Here is a tiny trained network, its code and every weight. The questions are about switching its units off for an input and a target symbol, where a switched-off unit gives its printed mean instead of its output.

import numpy as np


def w(rows, s, z=0):
    codes = np.array(rows[::2]) - 128.0
    scale = np.full(codes.shape[1], s)
    scale[-1] = z or s
    return codes * scale


def norm(h):
    return h / np.sqrt((h * h).mean(-1, keepdims=True) + 1e-5)


def softmax(a):
    e = np.exp(a - a.max(-1, keepdims=True))
    return e / e.sum(-1, keepdims=True)


def log_softmax(a):
    a = a - a.max(-1, keepdims=True)
    return a - np.log(np.exp(a).sum(-1, keepdims=True))


def net(x, mask):
    ids = ['αβεζηλπστω'.index(c) for c in x.split()]
    T = len(ids)
    res = E[ids] + P[:T]
    u = 0
    for l in range(2):
        r = norm(res)
        for j in range(3):
            rows = slice(3 * j, 3 * j + 3)
            q, k, v = (r @ M[l][rows].T for M in (Q, K, V))
            z = softmax(np.where(np.tri(T) > 0, q @ k.T / 3**0.5, -1e9)) @ v
            o = O[l][rows]
            res = res + np.where(mask[u + j], z, o[:, -1]) @ o[:, :-1]
        u += 3
    return log_softmax(norm(res)[-1] @ U[:, :-1].T + U[:, -1])


Q, K, V, O = {}, {}, {}, {}
E = w([
[99,142,111,124,148,117,25],'α',
[165,90,122,105,90,155,68],'β',
[160,173,219,121,170,107,78],'ε',
[184,198,127,194,156,186,55],'ζ',
[216,27,87,121,192,42,146],'η',
[4,153,158,80,100,162,148],'λ',
[126,97,26,101,197,139,127],'π',
[170,117,148,172,27,97,93],'σ',
[197,128,98,157,143,209,42],'τ',
[136,130,125,239,148,111,108],'ω',
],0.02)
P = w([
[2,128,228,188,102,209,78],'0',
[66,144,171,148,93,167,141],'1',
[91,148,160,144,93,154,131],'2',
[111,150,142,137,95,144,137],'3',
[126,152,130,132,99,130,140],'4',
[139,155,125,130,103,123,139],'5',
[149,158,119,121,110,112,144],'6',
[160,157,110,114,112,106,142],'7',
[170,157,107,111,116,98,146],'8',
[180,156,102,107,122,93,146],'9',
[188,156,96,106,125,82,149],'10',
[196,159,94,99,126,72,157],'11',
[193,172,108,100,134,53,153],'12',
],0.0089)
Q[0] = w([
[151,92,192,144,130,177,146],'L0H0',
[44,105,183,35,103,131,224],'L0H0',
[161,78,137,155,144,31,99],'L0H0',
[80,101,144,108,136,202,71],'L0H1',
[134,115,54,119,77,105,48],'L0H1',
[178,102,156,95,115,206,145],'L0H1',
[202,161,100,83,130,77,65],'L0H2',
[75,102,228,116,99,141,241],'L0H2',
[182,113,143,179,150,10,65],'L0H2',
],0.012)
K[0] = w([
[62,115,166,87,134,119,106],'L0H0',
[55,153,149,132,91,216,168],'L0H0',
[217,179,73,114,152,131,86],'L0H0',
[181,164,152,150,110,139,146],'L0H1',
[148,128,169,135,159,133,168],'L0H1',
[112,107,107,174,116,140,145],'L0H1',
[186,89,97,134,199,61,137],'L0H2',
[10,140,145,180,122,191,186],'L0H2',
[202,173,92,165,142,65,87],'L0H2',
],0.012)
V[0] = w([
[106,107,188,232,124,121,255],'L0H0',
[125,109,75,180,81,30,87],'L0H0',
[183,65,27,140,22,234,171],'L0H0',
[44,94,122,106,96,132,17],'L0H1',
[105,176,105,192,91,178,156],'L0H1',
[70,175,31,117,52,159,107],'L0H1',
[109,239,115,43,59,137,124],'L0H2',
[78,240,91,131,90,146,111],'L0H2',
[179,166,89,155,108,171,92],'L0H2',
],0.0066)
O[0] = w([
[146,98,255,152,164,184,196,91],'L0H0',
[68,144,157,114,109,62,176,237],'L0H0',
[143,81,160,145,150,239,117,51],'L0H0',
[76,114,28,97,136,73,60,255],'L0H1',
[27,113,201,127,164,161,89,185],'L0H1',
[50,78,114,169,126,205,31,134],'L0H1',
[197,225,51,110,78,203,167,49],'L0H2',
[120,112,26,162,79,222,126,147],'L0H2',
[167,19,114,166,132,145,67,215],'L0H2',
],0.0066,0.0044)
Q[1] = w([
[184,185,84,74,33,219,159],'L1H0',
[119,145,165,61,161,196,154],'L1H0',
[137,107,111,213,138,127,196],'L1H0',
[136,148,96,87,135,162,144],'L1H1',
[110,88,123,159,4,164,186],'L1H1',
[156,162,187,128,74,145,92],'L1H1',
[81,124,161,55,137,95,147],'L1H2',
[70,129,128,159,101,110,186],'L1H2',
[164,84,105,147,102,142,193],'L1H2',
],0.017)
K[1] = w([
[44,192,122,145,86,240,75],'L1H0',
[123,246,126,131,115,232,152],'L1H0',
[117,9,203,95,146,161,121],'L1H0',
[105,171,90,5,152,200,159],'L1H1',
[80,109,142,101,17,198,188],'L1H1',
[236,171,195,137,107,114,110],'L1H1',
[74,111,92,185,83,32,146],'L1H2',
[84,132,171,132,171,122,205],'L1H2',
[50,20,197,159,176,188,157],'L1H2',
],0.013)
V[1] = w([
[70,164,59,155,196,149,147],'L1H0',
[96,118,143,129,38,142,102],'L1H0',
[130,112,62,198,62,137,165],'L1H0',
[211,99,162,97,156,174,128],'L1H1',
[96,143,203,150,131,170,124],'L1H1',
[130,130,91,181,121,161,35],'L1H1',
[62,175,125,108,85,118,131],'L1H2',
[139,94,153,79,2,139,143],'L1H2',
[116,195,96,185,151,198,194],'L1H2',
],0.013)
O[1] = w([
[103,19,106,228,251,140,164,154],'L1H0',
[132,114,208,155,86,124,101,143],'L1H0',
[90,109,183,196,123,2,37,138],'L1H0',
[56,108,69,243,160,47,138,32],'L1H1',
[134,132,66,52,123,51,100,133],'L1H1',
[186,183,111,86,106,97,202,245],'L1H1',
[71,144,85,204,132,95,178,146],'L1H2',
[152,82,119,146,62,157,141,74],'L1H2',
[116,218,145,171,112,176,97,65],'L1H2',
],0.0097,0.011)
U = w([
[94,124,39,120,117,56,71,110],'α',
[148,30,127,98,84,116,115,101],'β',
[168,159,163,60,139,146,188,133],'ε',
[167,187,146,152,162,149,54,89],'ζ',
[122,107,149,97,159,115,111,1],'η',
[82,144,143,150,113,141,125,225],'λ',
[131,84,112,153,177,155,116,206],'π',
[138,123,199,137,56,110,101,146],'σ',
[195,83,147,105,165,161,4,31],'τ',
[122,98,221,154,176,63,115,203],'ω',
],0.012,0.0055)

Each question gives the input, a string of symbols that net reads in full, and the target symbol t.
The units are the heads (3 rows each of Q, K, V and O). Each row of codes is followed by its name. A weight is (code - 128) times the scale printed after its matrix; where a second scale follows, it is the last column's (O and U).
mask holds one flag per head, layer by layer. A switched-off head (its flag False) gives its mean, the last column of its rows in O, instead of its output. The means were averaged over made-up inputs and are rounded, as every weight is.
A unit's drop is (log p(t) with every unit on - log p(t) with that unit switched off) / (log p(t) with every unit on - log p(t) with every unit switched off).
The circuit of an input: a set's keep is (log p(t) with only the set's units on - log p(t) with every unit switched off) / (log p(t) with every unit on - log p(t) with every unit switched off). Starting from all 6 units, units are removed one at a time, each time the one whose removal leaves the highest keep (on an exact tie, the one counted first), for as long as the keep stays at least 0.8.
units of the circuit, in order: the units of the circuit, biggest drop first
unit that matters most: the unit with the biggest drop
which heads matter: for each layer, one digit per head in row order, 1 if its drop is at least 0.15 and else 0, layers parted by /
drop of u: that unit's drop, to one decimal
input ω ζ σ ω ω λ ε τ ω η ω ε β, target ε: units of the circuit, in order -> (L0H2; L1H0)
input α ζ λ α σ β α α ω ε ε ε α, target ε: units of the circuit, in order -> (L0H1)
input ε ω ω τ ε π β ω, target τ: units of the circuit, in order -> (L0H0; L1H2)
input τ ε ω ω ω α ω, target α: units of the circuit, in order -> (L0H0; L0H1)
input β α π β σ η ω ω σ ω σ, target ε: units of the circuit, in order -> (L1H0; L0H2)
input ω π π π ω, target π: which heads matter -> 110 / 100
input π α ζ ω α, target ζ: units of the circuit, in order -> (L1H2; L0H2; L1H1; L1H0)
input ω α σ τ α, target σ: which heads matter -> 000 / 100
input ω ω ω τ β ε α π τ ω, target τ: units of the circuit, in order -> (L1H2; L0H0)
input α ε σ β ω α σ ω ω σ ε, target σ: units of the circuit, in order -> (L1H0; L0H1; L0H2)
input ε ω α ε ω ε ω, target ε: which heads matter -> 001 / 110
input ω ω π ω, target π: which heads matter -> 100 / 100
input λ ε π ω β β ω, target β: which heads matter -> 110 / 001
input σ α π α σ, target α: unit that matters most -> L0H0
input τ π α α π ω η, target ε: which heads matter -> 001 / 100
input ε α η ε ω, target ε: units of the circuit, in order -> (L1H0; L0H2)
input ε α α ω ζ α π ω ζ ε ω, target ζ: which heads matter -> 111 / 011
input β α α π, target π: which heads matter -> 000 / 110
input ω ε α ω ω π α ω λ α, target ω: which heads matter -> 011 / 110
input ω α ω, target α: unit that matters most -> L0H1
input α ω ω ω ζ α ω, target ζ: which heads matter -> 001 / 011
input ε ω π α ε α β η ω α ω σ, target ε: drop of L0H2 -> 0.8
input α ω α π η τ, target α: drop of L1H0 -> 0.4
input ω ω ε ζ τ ω α π α α ω η α, target ε: drop of L0H1 -> 0.2
